Below is a small trained network, with its code and all its weights. Each question gives an input and a class and asks what happens when units are switched off, that is, made to give their printed mean instead of their output.

import numpy as np


def w(rows, s, z=0):
    codes = np.array(rows[::2]) - 128.0
    scale = np.full(codes.shape[1], s)
    scale[-1] = z or s
    return codes * scale


def f(y):
    return y / 2 * (1 + np.tanh(0.7978845608 * (y + 0.044715 * y**3)))


def log_softmax(a):
    a = a - a.max(-1, keepdims=True)
    return a - np.log(np.exp(a).sum(-1, keepdims=True))


def net(x, mask):
    res = np.array(x, float).reshape(1, 4) / 4 @ E
    y = f(res @ A[0][:, :-1].T + A[0][:, -1])
    res = res + np.where(mask, y, B[0][:, -1]) @ B[0][:, :-1]
    return log_softmax(res[-1] @ U[:, :-1].T + U[:, -1])


A, B = {}, {}
E = w([
[2,124,150],'x0',
[104,59,136],'x1',
[167,39,57],'x2',
[164,80,232],'x3',
],0.0055)
A[0] = w([
[154,166,141,91],'neuron 1',
[155,170,141,85],'neuron 2',
[86,66,162,1],'neuron 3',
[112,192,149,138],'neuron 4',
[154,168,140,91],'neuron 5',
[90,101,185,58],'neuron 6',
[130,133,135,121],'neuron 7',
[114,116,162,80],'neuron 8',
[146,155,142,107],'neuron 9',
[128,134,134,125],'neuron 10',
[128,129,127,129],'neuron 11',
[187,85,82,42],'neuron 12',
[149,113,120,114],'neuron 13',
[125,134,125,131],'neuron 14',
[146,114,122,103],'neuron 15',
[145,115,120,114],'neuron 16',
[127,129,130,127],'neuron 17',
[150,159,142,93],'neuron 18',
[128,128,134,121],'neuron 19',
[254,96,161,102],'neuron 20',
[209,104,144,136],'neuron 21',
[110,148,103,122],'neuron 22',
[143,149,142,104],'neuron 23',
[155,171,139,95],'neuron 24',
[173,115,54,160],'neuron 25',
[129,127,143,104],'neuron 26',
[127,130,127,129],'neuron 27',
[127,135,131,127],'neuron 28',
[177,81,120,83],'neuron 29',
[151,112,113,131],'neuron 30',
[145,114,123,108],'neuron 31',
[119,144,106,63],'neuron 32',
[110,150,102,123],'neuron 33',
[114,157,103,126],'neuron 34',
[130,101,56,107],'neuron 35',
[149,108,245,120],'neuron 36',
[147,112,121,108],'neuron 37',
[124,134,123,130],'neuron 38',
[117,141,114,131],'neuron 39',
[125,113,183,97],'neuron 40',
[120,107,167,91],'neuron 41',
],0.019,0.0065)
B[0] = w([
[146,94,91,133],'neuron 1',
[153,87,90,134],'neuron 2',
[200,142,74,135],'neuron 3',
[189,124,67,181],'neuron 4',
[148,91,92,134],'neuron 5',
[120,201,130,151],'neuron 6',
[126,133,118,126],'neuron 7',
[110,162,122,129],'neuron 8',
[139,114,94,131],'neuron 9',
[130,133,120,128],'neuron 10',
[129,128,128,128],'neuron 11',
[100,108,38,183],'neuron 12',
[89,133,146,139],'neuron 13',
[135,129,129,129],'neuron 14',
[93,132,140,131],'neuron 15',
[101,131,142,134],'neuron 16',
[128,129,127,128],'neuron 17',
[139,105,91,130],'neuron 18',
[125,131,123,126],'neuron 19',
[167,3,177,254],'neuron 20',
[122,79,182,215],'neuron 21',
[176,118,162,140],'neuron 22',
[132,120,98,127],'neuron 23',
[151,85,94,137],'neuron 24',
[81,153,208,220],'neuron 25',
[114,135,116,122],'neuron 26',
[130,128,128,128],'neuron 27',
[132,133,122,128],'neuron 28',
[75,77,106,177],'neuron 29',
[89,132,160,151],'neuron 30',
[97,132,141,132],'neuron 31',
[122,151,138,117],'neuron 32',
[179,118,163,142],'neuron 33',
[182,125,151,144],'neuron 34',
[118,91,201,178],'neuron 35',
[29,109,52,230],'neuron 36',
[90,129,143,135],'neuron 37',
[136,129,130,129],'neuron 38',
[155,126,142,134],'neuron 39',
[82,153,98,152],'neuron 40',
[103,170,128,137],'neuron 41',
],0.049,0.0075)
U = w([
[197,136,132,252],'0',
[42,171,22,76],'1',
[115,81,210,2],'2',
[61,2,142,199],'3',
[183,6,24,48],'4',
],0.004,0.0095)

Each question gives the input, the list of numbers given to net, and the class t.
The units are the neurons (one row each of A and B). Each row of codes is followed by its name. A weight is (code - 128) times the scale printed after its matrix; where a second scale follows, it is the last column's (A, B and U).
mask holds one flag per neuron, in row order. A switched-off neuron (its flag False) gives its mean, the last column of its row in B, instead of its output. The means were averaged over made-up inputs and are rounded, as every weight is.
A unit's drop is (log p(t) with every unit on - log p(t) with that unit switched off) / (log p(t) with every unit on - log p(t) with every unit switched off).
The circuit of an input: a set's keep is (log p(t) with only the set's units on - log p(t) with every unit switched off) / (log p(t) with every unit on - log p(t) with every unit switched off). Starting from the 12 units with the biggest drops (on a tie, the unit counted first), units are removed one at a time, each time the one whose removal leaves the highest keep (on an exact tie, the one counted first), for as long as the keep stays at least 0.8.
units of the circuit, in order: the units of the circuit, biggest drop first
unit that matters most: the unit with the biggest drop
k most important neurons: the k neurons with the biggest drops, biggest first
drop when u is switched off: that unit's drop, to one decimal
input [1,-1,-5,-6], class 4: 3 most important neurons => (neuron 25; neuron 4; neuron 6)
input [4,3,-3,0], class 1: units of the circuit, in order => (neuron 20; neuron 21)
input [-3,1,-8,4], class 4: units of the circuit, in order => (neuron 25; neuron 4)
input [7,8,-5,-2], class 0: unit that matters most => neuron 36
input [-5,4,-3,-4], class 0: units of the circuit, in order => (neuron 36; neuron 20)
input [-3,2,-4,1], class 4: units of the circuit, in order => (neuron 25; neuron 35)
input [4,2,7,0], class 2: 2 most important neurons => (neuron 36; neuron 20)
input [4,-6,5,-8], class 2: 2 most important neurons => (neuron 35; neuron 25)
input [-4,-5,0,-7], class 2: 2 most important neurons => (neuron 25; neuron 35)
input [-1,2,0,-4], class 0: 2 most important neurons => (neuron 20; neuron 36)
input [3,-5,8,1], class 2: 2 most important neurons => (neuron 36; neuron 20)
input [3,6,6,5], class 1: 2 most important neurons => (neuron 20; neuron 3)
input [-4,2,-6,-6], class 0: drop when neuron 36 is switched off => 0.2
input [0,3,0,-7], class 0: drop when neuron 29 is switched off => 0.1
input [1,-6,5,-2], class 2: drop when neuron 36 is switched off => 0.2
input [5,-7,-8,-3], class 4: most important neuron => (neuron 4)
